[[136, 174, 43, 70, 122, 72, 117],
[129, 162, 53, 70, 119, 72, 114],
[129, 166, 47, 65, 119, 66, 113]] Out: 136

[[56, 127, 138, 56],
[46, 146, 146, 46],
[144, 58, 60, 148]] Out: 56

[[158, 78, 161, 156],
[109, 158, 144, 63],
[108, 160, 145, 61]] Out: 158

[[65, 138, 141, 147, 76, 69, 145],
[45, 153, 156, 156, 53, 53, 158],
[56, 141, 144, 152, 69, 65, 150]] Out: 65

[[137, 93, 51, 56],
[74, 106, 44, 109],
[134, 67, 59, 134]] Out: 137

[[56, 137, 82, 50, 60],
[85, 137, 75, 65, 34],
[168, 83, 95, 146, 75]] Out: 56

[[109, 49, 124, 67, 43, 51, 155],
[72, 93, 151, 142, 69, 150, 43],
[85, 122, 116, 91, 126, 149, 59]] Out: 109

[[67, 89, 116, 118, 43, 103, 131],
[102, 100, 96, 112, 97, 92, 104],
[69, 88, 112, 118, 40, 102, 126]] Out: 67

[[53, 54, 158, 137],
[52, 53, 148, 135],
[60, 57, 156, 143]] Out: 53
---
array([[121,  89,  84,  77,  81, 153],
       [151,  88, 135,  75, 108, 126],
       [ 31, 154,  77,  78,  96,  63]])
153

array([ 43, 112, 132, 127,  96, 127])
127

array([ 82,  88, 118,  84,  73,  37])
37

array([ 26, 121, 137,  40, 123])
123

array([112,  53,  94, 162])
162

array([163, 120, 105,  50, 131,  95])
95

array([101,  43,  77, 120,  79, 116])
116
---
[[116, 117, 74, 72, 169, 108, 68],
[75, 101, 64, 112, 114, 141, 80]]
75

[[76, 45, 33, 93],
[96, 126, 114, 81]]
96

[[142, 123, 31, 75, 152, 110],
[98, 141, 105, 66, 93, 147]]
98

[[144, 49, 70, 114, 112],
[70, 162, 69, 63, 120]]
70

[[145, 102, 89, 156],
[88, 60, 70, 53]]
88

[[99, 39, 103, 59],
[113, 90, 102, 154]]
113

[[115, 93, 101, 148, 120, 113, 132],
[48, 77, 122, 146, 92, 166, 55]]
48

[[96, 96, 109, 136, 115, 113],
[91, 107, 76, 94, 112, 156]]
91

[[145, 113, 82, 89, 78, 123],
[55, 90, 116, 157, 85, 58]]
55

[[91, 132, 110, 158, 51, 62, 94],
[124, 98, 70, 42, 125, 116, 97]]
124
---
[65, 127, 78, 155, 117, 93]: 65
[91, 42, 64, 69, 86, 93]: 91
[125, 139, 100, 170, 161]: 125
[141, 154, 101, 123, 128]: 141
[99, 134, 103, 164, 52]: 99
[74, 120, 157, 91, 70, 103, 53]: 74
[144, 163, 76, 92, 131]: 144
---
[[116, 170, 75, 111, 123],
[123, 75, 112, 134, 88],
[35, 141, 115, 76, 86]] → 115

[[74, 100, 95, 89, 114, 143],
[154, 129, 59, 90, 73, 72],
[60, 151, 99, 129, 66, 70]] → 129

[[29, 164, 116, 147, 156],
[99, 170, 46, 60, 125],
[119, 66, 123, 97, 57]] → 123

[[59, 81, 129, 140, 130, 124],
[113, 107, 75, 52, 73, 132],
[144, 110, 91, 36, 114, 121]] → 36

[[59, 91, 73, 99, 110],
[119, 115, 158, 102, 43],
[87, 135, 71, 100, 61]] → 71

[[53, 47, 174, 80],
[140, 112, 54, 155],
[75, 101, 46, 101]] → 101

[[144, 41, 47, 149],
[143, 169, 145, 140],
[75, 143, 164, 80]] → 143

[[117, 174, 113, 109, 51, 49],
[117, 138, 129, 91, 82, 72],
[87, 155, 103, 91, 59, 89]] → 91

[[83, 118, 55, 156, 140, 132, 114],
[76, 98, 55, 161, 158, 167, 142],
[88, 84, 78, 133, 137, 151, 135]] → 137
---
[[67, 140, 67, 89, 138],
 [134, 110, 63, 130, 54],
 [122, 74, 93, 156, 50]] ⇒ 54

[[46, 64, 44, 108],
 [102, 118, 124, 104],
 [104, 59, 56, 140]] ⇒ 104

[[130, 101, 56, 64, 79],
 [128, 103, 70, 50, 74],
 [125, 119, 47, 65, 98]] ⇒ 74

[[72, 172, 152, 97, 140, 121, 96],
 [83, 127, 128, 110, 115, 115, 72],
 [59, 98, 104, 62, 87, 76, 125]] ⇒ 72

[[86, 84, 105, 69, 139, 139],
 [112, 91, 119, 92, 132, 119],
 [95, 144, 126, 133, 48, 65]] ⇒ 119

[[135, 128, 56, 125, 81, 168],
 [160, 147, 89, 135, 144, 75],
 [145, 130, 112, 124, 142, 72]] ⇒ 75

[[102, 46, 139, 50, 135],
 [95, 34, 149, 54, 123],
 [100, 34, 147, 53, 117]] ⇒ 123

[[89, 110, 61, 119, 149, 72, 66],
 [79, 67, 118, 86, 58, 81, 47],
 [79, 84, 104, 78, 56, 81, 70]] ⇒ 47
